Below are the code and all the weights of a small trained network. Each question names an input and a class and asks about switching units off, where a switched-off unit gives its printed mean instead of its output.

import numpy as np


def w(rows, s, z=0):
    codes = np.array(rows[::2]) - 128.0
    scale = np.full(codes.shape[1], s)
    scale[-1] = z or s
    return codes * scale


def norm(h):
    return h / np.sqrt((h * h).mean(-1, keepdims=True) + 1e-5)


def f(y):
    return y / 2 * (1 + np.tanh(0.7978845608 * (y + 0.044715 * y**3)))


def log_softmax(a):
    a = a - a.max(-1, keepdims=True)
    return a - np.log(np.exp(a).sum(-1, keepdims=True))


def net(x, mask):
    res = np.array(x, float).reshape(1, 6) / 4 @ E
    u = 0
    for l in range(4):
        y = f(norm(res) @ A[l][:, :-1].T + A[l][:, -1])
        res = res + np.where(mask[u : u + 9], y, B[l][:, -1]) @ B[l][:, :-1]
        u += 9
    return log_softmax(norm(res)[-1] @ U[:, :-1].T + U[:, -1])


A, B = {}, {}
E = w([
[150,121,181,105,56,119,208,95,171,178,162],'x0',
[162,140,141,97,86,213,117,124,57,119,177],'x1',
[68,185,61,120,147,203,221,94,139,207,127],'x2',
[128,135,121,63,210,84,84,156,135,255,154],'x3',
[85,163,185,221,165,144,153,213,121,119,207],'x4',
[147,191,190,81,152,56,168,124,70,69,97],'x5',
],0.0082)
A[0] = w([
[80,176,123,99,199,203,205,86,136,205,95,25],'0.n0',
[98,29,75,133,90,118,143,169,150,145,149,60],'0.n1',
[160,191,35,188,180,183,203,47,111,126,116,69],'0.n2',
[174,181,109,145,56,92,175,135,217,142,165,134],'0.n3',
[136,137,193,106,82,220,76,63,65,150,166,70],'0.n4',
[142,146,130,251,78,2,152,107,247,210,54,86],'0.n5',
[111,82,147,77,189,106,158,22,84,100,41,26],'0.n6',
[186,113,141,144,111,152,137,125,208,152,141,196],'0.n7',
[160,116,103,188,174,106,183,146,223,113,36,3],'0.n8',
],0.0059,0.0024)
B[0] = w([
[173,19,137,89,134,156,190,212,182,91,122,209],'0.n0',
[231,130,80,205,129,147,80,81,3,163,152,154],'0.n1',
[173,66,146,110,162,165,132,66,143,82,89,183],'0.n2',
[70,134,206,137,114,118,74,52,89,103,93,187],'0.n3',
[52,89,128,97,147,98,44,108,103,66,204,172],'0.n4',
[106,102,122,71,154,154,128,113,86,126,227,253],'0.n5',
[119,126,46,182,82,117,160,150,18,132,173,175],'0.n6',
[103,86,208,145,140,119,98,87,116,189,117,188],'0.n7',
[14,166,93,78,161,156,49,57,153,23,228,167],'0.n8',
],0.0071,0.0042)
A[1] = w([
[82,115,140,161,195,166,85,153,66,129,1,96],'1.n0',
[109,177,191,146,153,128,163,179,127,121,115,57],'1.n1',
[155,162,148,213,155,167,140,66,147,83,138,64],'1.n2',
[143,146,72,193,194,147,97,115,132,104,127,100],'1.n3',
[89,134,160,118,92,110,124,75,128,161,121,7],'1.n4',
[190,187,142,85,80,224,100,146,107,127,158,30],'1.n5',
[138,143,65,73,81,117,119,113,108,135,102,57],'1.n6',
[71,178,109,101,140,189,197,138,129,133,57,16],'1.n7',
[105,185,92,128,109,181,163,169,173,147,81,36],'1.n8',
],0.0083,0.0017)
B[1] = w([
[115,149,248,25,133,163,152,79,58,195,94,248],'1.n0',
[117,68,29,191,50,76,142,108,76,188,122,225],'1.n1',
[191,245,19,185,111,154,102,137,117,127,131,251],'1.n2',
[45,49,198,99,41,154,117,123,97,171,117,252],'1.n3',
[92,165,167,108,34,151,101,160,126,139,84,175],'1.n4',
[2,147,21,69,247,92,145,72,190,101,214,192],'1.n5',
[130,125,60,235,105,74,138,134,127,138,107,207],'1.n6',
[202,83,163,132,245,132,215,120,120,118,110,204],'1.n7',
[99,106,166,194,154,141,182,153,179,142,167,124],'1.n8',
],0.0069,0.0021)
A[2] = w([
[130,151,153,123,222,89,93,44,212,72,153,232],'2.n0',
[77,145,154,206,178,130,139,179,113,136,182,5],'2.n1',
[114,165,103,163,130,160,122,90,106,39,100,70],'2.n2',
[32,122,122,115,189,84,104,81,160,102,127,145],'2.n3',
[255,94,186,113,154,94,73,195,152,146,132,120],'2.n4',
[110,123,117,94,165,167,90,171,91,110,42,64],'2.n5',
[164,148,201,122,86,98,154,63,189,153,185,166],'2.n6',
[155,198,105,51,153,114,101,206,154,193,124,55],'2.n7',
[137,214,145,72,171,42,222,153,99,69,124,39],'2.n8',
],0.0088,0.0025)
B[2] = w([
[83,72,35,111,67,141,165,157,196,67,177,213],'2.n0',
[103,136,34,141,100,97,184,172,96,151,136,202],'2.n1',
[128,192,148,114,94,162,77,110,163,128,107,237],'2.n2',
[120,160,143,27,67,185,100,186,115,144,213,221],'2.n3',
[158,116,139,151,173,145,161,172,160,74,78,216],'2.n4',
[90,123,191,128,25,187,209,186,154,216,106,175],'2.n5',
[103,183,140,95,139,228,147,182,61,141,57,225],'2.n6',
[211,217,121,158,74,254,133,114,181,111,143,174],'2.n7',
[103,113,178,144,213,110,12,32,149,185,174,253],'2.n8',
],0.0092,0.0044)
A[3] = w([
[93,127,103,106,139,170,192,90,48,129,168,251],'3.n0',
[187,142,125,103,130,120,115,207,150,212,155,119],'3.n1',
[228,186,63,37,140,126,119,171,205,181,170,200],'3.n2',
[94,9,73,254,96,205,67,115,157,222,162,83],'3.n3',
[180,102,43,39,79,72,130,88,132,165,59,74],'3.n4',
[145,196,118,166,248,124,148,237,93,224,187,176],'3.n5',
[175,73,175,90,116,106,94,206,44,34,151,173],'3.n6',
[131,95,185,197,101,129,87,148,205,24,84,229],'3.n7',
[116,62,48,88,96,166,75,47,102,161,92,154],'3.n8',
],0.0073,0.0019)
B[3] = w([
[126,73,129,89,135,51,72,255,166,160,122,230],'3.n0',
[107,217,122,145,129,182,144,81,113,51,105,174],'3.n1',
[90,120,118,166,94,155,98,77,136,59,137,197],'3.n2',
[169,143,187,107,161,37,104,66,121,120,93,254],'3.n3',
[107,137,90,198,81,84,194,238,57,93,110,163],'3.n4',
[165,125,101,144,70,105,124,91,119,74,94,231],'3.n5',
[89,52,97,93,177,130,190,149,154,190,171,200],'3.n6',
[166,141,80,114,166,182,201,119,184,144,85,210],'3.n7',
[125,168,148,169,161,100,146,168,133,130,188,234],'3.n8',
],0.0095,0.0062)
U = w([
[55,117,85,59,116,128,66,140,160,115,215,170],'0',
[167,34,129,130,220,168,189,146,186,116,74,254],'1',
[178,219,111,180,77,236,100,63,143,68,63,22],'2',
[134,154,67,215,69,4,137,176,50,161,88,20],'3',
[163,132,229,144,189,49,34,34,125,195,114,228],'4',
[98,135,240,70,72,194,118,182,80,218,65,44],'5',
],0.011,0.00074)

Each question gives the input, the list of numbers given to net, and the class t.
The units are the neurons (one row each of A and B). Each row of codes is followed by its name. A weight is (code - 128) times the scale printed after its matrix; where a second scale follows, it is the last column's (A, B and U).
mask holds one flag per neuron, layer by layer. A switched-off neuron (its flag False) gives its mean, the last column of its row in B, instead of its output. The means were averaged over made-up inputs and are rounded, as every weight is.
A unit's drop is (log p(t) with every unit on - log p(t) with that unit switched off) / (log p(t) with every unit on - log p(t) with every unit switched off).
The circuit of an input: a set's keep is (log p(t) with only the set's units on - log p(t) with every unit switched off) / (log p(t) with every unit on - log p(t) with every unit switched off). Starting from the 12 units with the biggest drops (on a tie, the unit counted first), units are removed one at a time, each time the one whose removal leaves the highest keep (on an exact tie, the one counted first), for as long as the keep stays at least 0.8.
circuit, biggest first: the units of the circuit, biggest drop first
most important unit: the unit with the biggest drop
top k neurons: the k neurons with the biggest drops, biggest first
k most important neurons of layer l: the k neurons of layer l with the biggest drops, biggest first
input [5,-6,3,-6,-3,-8], class 4: top 4 neurons : (0.n1 3.n3 0.n5 1.n5)
input [5,-3,1,4,-8,-7], class 3: most important unit : 3.n4
input [-4,-2,7,-7,2,7], class 1: 2 most important neurons of layer 1 : (1.n7 1.n8)
input [-6,3,-8,-4,6,2], class 1: circuit, biggest first : (3.n6 3.n7)
input [-7,4,-3,6,8,-8], class 3: circuit, biggest first : (2.n1 3.n5)
input [7,-8,-5,3,8,-2], class 0: top 4 neurons : (0.n5 2.n3 0.n8 2.n0)
input [-7,6,-8,-3,-7,8], class 1: circuit, biggest first : (3.n6 2.n4)
input [-4,4,-8,2,-7,3], class 1: circuit, biggest first : (2.n4 3.n6)
input [-7,2,4,-1,6,4], class 5: 2 most important neurons of layer 1 : (1.n0 1.n3)
input [5,8,-2,7,8,3], class 0: top 2 neurons : (1.n5 0.n4)
input [-7,-3,1,1,-5,-4], class 5: top 2 neurons : (1.n0 2.n5)
input [-5,7,-3,-4,3,8], class 4: circuit, biggest first : (2.n8 2.n6)
input [-5,2,-1,3,6,5], class 3: top 2 neurons : (1.n1 3.n5)
input [-5,7,0,-5,-3,-4], class 0: circuit, biggest first : (1.n5)
input [6,8,3,-7,-8,-7], class 0: top 3 neurons : (1.n5 0.n4 3.n0)
input [-8,-8,2,-7,4,-2], class 0: top 2 neurons : (0.n8 2.n3)
input [7,-8,-7,-5,-3,5], class 0: circuit, biggest first : (0.n5 2.n0)
input [7,6,8,-1,3,1], class 1: circuit, biggest first : (0.n0 1.n7)
input [5,-5,4,4,-7,-5], class 3: top 2 neurons : (3.n4 2.n8)
input [0,1,5,0,1,5], class 1: most important unit : 0.n0
input [4,-7,7,-3,3,8], class 4: top 4 neurons : (2.n8 1.n5 1.n7 0.n4)
input [-6,-6,3,8,5,-8], class 2: 2 most important neurons of layer 2 : (2.n7 2.n8)
input [-8,-6,-7,-5,-1,-4], class 5: top 3 neurons : (2.n5 1.n0 1.n3)
input [-3,7,-5,6,8,8], class 3: 2 most important neurons of layer 1 : (1.n1 1.n7)
input [6,1,-2,1,6,-5], class 3: top 2 neurons : (2.n1 2.n6)
input [0,-4,-6,-1,0,1], class 1: 2 most important neurons of layer 0 : (0.n4 0.n3)
input [6,4,-6,4,-3,-8], class 4: most important unit : 3.n3
